Below are the code and all the weights of a small trained network. Each question names an input and a class and asks about switching units off, where a switched-off unit gives its printed mean instead of its output.

import numpy as np


def w(rows, s, z=0):
    codes = np.array(rows[::2]) - 128.0
    scale = np.full(codes.shape[1], s)
    scale[-1] = z or s
    return codes * scale


def f(y):
    return np.maximum(y, 0)


def log_softmax(a):
    a = a - a.max(-1, keepdims=True)
    return a - np.log(np.exp(a).sum(-1, keepdims=True))


def net(x, mask):
    res = np.array(x, float).reshape(1, 8) / 4 @ E
    y = f(res @ A[0][:, :-1].T + A[0][:, -1])
    res = res + np.where(mask, y, B[0][:, -1]) @ B[0][:, :-1]
    return log_softmax(res[-1] @ U[:, :-1].T + U[:, -1])


A, B = {}, {}
E = w([
[55,35,98,127,155,65,50],'x0',
[126,128,127,129,129,127,127],'x1',
[208,41,137,164,100,239,68],'x2',
[100,63,11,88,138,184,227],'x3',
[129,72,194,247,228,98,216],'x4',
[193,141,131,62,253,141,106],'x5',
[243,69,128,90,86,29,163],'x6',
[97,76,231,49,106,159,159],'x7',
],0.0057)
A[0] = w([
[127,132,129,83,127,131,109,125],'neuron 0',
[135,171,70,101,83,137,83,64],'neuron 1',
[131,119,161,70,176,143,124,88],'neuron 2',
[139,134,132,142,158,127,147,107],'neuron 3',
[138,171,170,165,89,101,87,124],'neuron 4',
[120,110,149,156,164,129,152,51],'neuron 5',
[187,107,120,100,92,62,147,49],'neuron 6',
[113,110,113,122,128,140,157,57],'neuron 7',
[94,87,173,79,114,145,168,64],'neuron 8',
[151,94,117,165,124,163,93,127],'neuron 9',
[185,212,151,145,102,180,205,142],'neuron 10',
[186,125,121,125,106,100,160,104],'neuron 11',
[105,89,109,106,142,116,93,136],'neuron 12',
[144,150,84,86,97,122,90,41],'neuron 13',
[106,94,62,101,149,146,187,72],'neuron 14',
[131,112,109,151,155,118,128,108],'neuron 15',
[152,161,39,201,146,114,97,104],'neuron 16',
[103,98,99,130,155,104,91,84],'neuron 17',
[90,74,135,142,145,107,99,130],'neuron 18',
[34,198,129,167,179,230,91,56],'neuron 19',
[171,118,130,72,195,124,117,141],'neuron 20',
[82,194,118,108,142,84,160,63],'neuron 21',
[166,180,19,198,135,109,119,84],'neuron 22',
[144,113,148,228,153,121,157,81],'neuron 23',
[93,62,127,108,161,80,78,161],'neuron 24',
[145,171,212,153,152,86,43,26],'neuron 25',
[173,109,84,133,120,78,124,146],'neuron 26',
[111,106,159,165,147,124,163,63],'neuron 27',
[117,111,123,133,93,124,145,106],'neuron 28',
[124,145,106,65,108,145,84,28],'neuron 29',
[125,91,24,110,142,161,199,62],'neuron 30',
[128,144,123,96,98,134,92,66],'neuron 31',
[79,108,126,197,4,118,168,117],'neuron 32',
[162,156,84,107,215,147,104,108],'neuron 33',
[142,119,148,127,174,133,136,89],'neuron 34',
[162,99,130,132,125,135,115,92],'neuron 35',
[91,97,212,72,102,151,151,253],'neuron 36',
[163,93,134,152,117,198,97,112],'neuron 37',
[78,185,124,98,151,40,181,55],'neuron 38',
[165,128,153,129,118,91,111,75],'neuron 39',
[178,95,123,174,115,189,96,69],'neuron 40',
[168,165,140,109,149,163,166,127],'neuron 41',
[131,92,141,188,192,111,176,24],'neuron 42',
[182,110,135,109,105,92,151,126],'neuron 43',
],0.012,0.0037)
B[0] = w([
[134,148,110,107,134,130,172,168],'neuron 0',
[172,148,98,56,82,120,185,192],'neuron 1',
[130,178,114,157,195,98,144,180],'neuron 2',
[130,151,115,111,117,117,147,158],'neuron 3',
[172,158,126,164,139,216,101,204],'neuron 4',
[146,131,108,90,102,132,163,167],'neuron 5',
[116,42,145,184,112,119,187,193],'neuron 6',
[148,134,136,138,132,155,116,146],'neuron 7',
[76,156,159,104,161,209,129,176],'neuron 8',
[120,83,115,86,178,112,89,192],'neuron 9',
[58,158,125,127,10,57,22,210],'neuron 10',
[100,88,165,169,110,118,159,179],'neuron 11',
[98,164,137,125,83,98,89,179],'neuron 12',
[166,119,103,79,88,131,179,176],'neuron 13',
[186,122,133,176,96,213,83,201],'neuron 14',
[124,145,127,114,114,128,132,160],'neuron 15',
[31,175,185,86,157,177,137,209],'neuron 16',
[109,146,140,147,68,86,89,168],'neuron 17',
[88,150,132,121,74,90,88,191],'neuron 18',
[110,2,178,238,90,100,240,254],'neuron 19',
[156,191,105,181,200,70,159,207],'neuron 20',
[146,57,112,71,171,100,57,186],'neuron 21',
[35,180,171,81,214,199,151,213],'neuron 22',
[168,147,92,47,94,139,192,217],'neuron 23',
[66,156,137,136,43,80,71,221],'neuron 24',
[210,144,117,193,95,246,75,234],'neuron 25',
[85,93,163,171,122,130,181,191],'neuron 26',
[158,143,103,82,104,140,169,174],'neuron 27',
[130,157,132,154,152,124,144,149],'neuron 28',
[178,141,91,78,82,127,177,183],'neuron 29',
[218,132,141,193,86,223,66,226],'neuron 30',
[153,135,99,83,115,130,171,168],'neuron 31',
[193,222,82,211,227,9,141,219],'neuron 32',
[153,185,101,181,204,62,145,206],'neuron 33',
[137,154,96,126,143,104,156,165],'neuron 34',
[125,80,122,124,151,118,117,161],'neuron 35',
[44,168,164,70,190,197,168,247],'neuron 36',
[140,63,122,76,180,94,71,208],'neuron 37',
[159,14,111,57,193,109,58,208],'neuron 38',
[146,104,133,171,113,166,140,169],'neuron 39',
[142,56,115,68,168,107,67,202],'neuron 40',
[83,171,131,140,76,82,84,177],'neuron 41',
[180,131,87,61,70,134,191,210],'neuron 42',
[85,67,151,168,120,132,174,190],'neuron 43',
],0.023,0.0079)
U = w([
[210,160,59,55,51,136,209,79],'0',
[244,151,147,231,103,255,39,90],'1',
[118,32,193,231,102,106,199,124],'2',
[168,34,107,76,202,99,17,107],'3',
[70,201,189,111,180,194,134,255],'4',
[192,228,81,225,203,47,129,112],'5',
[87,181,142,157,6,61,27,101],'6',
],0.0063,0.0069)

Each question gives the input, the list of numbers given to net, and the class t.
The units are the neurons (one row each of A and B). Each row of codes is followed by its name. A weight is (code - 128) times the scale printed after its matrix; where a second scale follows, it is the last column's (A, B and U).
mask holds one flag per neuron, in row order. A switched-off neuron (its flag False) gives its mean, the last column of its row in B, instead of its output. The means were averaged over made-up inputs and are rounded, as every weight is.
A unit's drop is (log p(t) with every unit on - log p(t) with that unit switched off) / (log p(t) with every unit on - log p(t) with every unit switched off).
The circuit of an input: a set's keep is (log p(t) with only the set's units on - log p(t) with every unit switched off) / (log p(t) with every unit on - log p(t) with every unit switched off). Starting from the 12 units with the biggest drops (on a tie, the unit counted first), units are removed one at a time, each time the one whose removal leaves the highest keep (on an exact tie, the one counted first), for as long as the keep stays at least 0.8.
circuit, biggest first: the units of the circuit, biggest drop first
unit that matters most: the unit with the biggest drop
top k neurons: the k neurons with the biggest drops, biggest first
drop of u: that unit's drop, to one decimal
input [2,3,4,-6,8,-4,-7,-6], class 0: unit that matters most => neuron 23
input [5,5,-5,8,3,8,4,-3], class 1: top 3 neurons => (neuron 30; neuron 14; neuron 32)
input [-6,8,0,-5,3,8,4,-8], class 4: top 2 neurons => (neuron 22; neuron 16)
input [6,-5,-4,-6,3,2,8,-6], class 2: top 2 neurons => (neuron 6; neuron 26)
input [3,0,1,8,-5,0,2,-7], class 1: top 3 neurons => (neuron 30; neuron 14; neuron 36)
input [-7,-3,-7,0,-2,4,2,0], class 3: top 2 neurons => (neuron 38; neuron 21)
input [4,8,-2,2,6,4,6,-4], class 0: top 3 neurons => (neuron 42; neuron 19; neuron 23)
input [2,7,3,-1,-1,1,-1,-3], class 3: circuit, biggest first => (neuron 9; neuron 40; neuron 4)
input [-3,6,2,-6,1,-4,-7,-7], class 2: top 2 neurons => (neuron 19; neuron 36)
input [8,-1,6,-3,0,-2,7,3], class 6: top 4 neurons => (neuron 24; neuron 19; neuron 18; neuron 12)
input [3,-3,-5,-6,4,5,4,-2], class 1: top 3 neurons => (neuron 25; neuron 32; neuron 19)
input [-6,-1,8,3,-2,-4,6,-4], class 3: top 2 neurons => (neuron 40; neuron 19)
input [1,5,-5,5,8,7,6,-1], class 0: top 2 neurons => (neuron 42; neuron 32)
input [6,4,6,-4,0,2,1,7], class 4: circuit, biggest first => (neuron 36)
input [-1,3,5,6,5,-7,0,4], class 5: top 2 neurons => (neuron 32; neuron 25)
input [1,-7,-2,6,-3,7,8,7], class 2: top 3 neurons => (neuron 6; neuron 43; neuron 22)
input [6,8,-2,4,-3,-7,-7,4], class 2: drop of neuron 36 => 0.1
input [-4,-7,-2,-8,-3,-3,-6,0], class 1: drop of neuron 4 => 0.3
input [7,-3,-1,-3,-3,3,-2,-8], class 4: drop of neuron 16 => 1.1
input [7,-1,1,-4,2,8,-4,2], class 5: unit that matters most => neuron 20
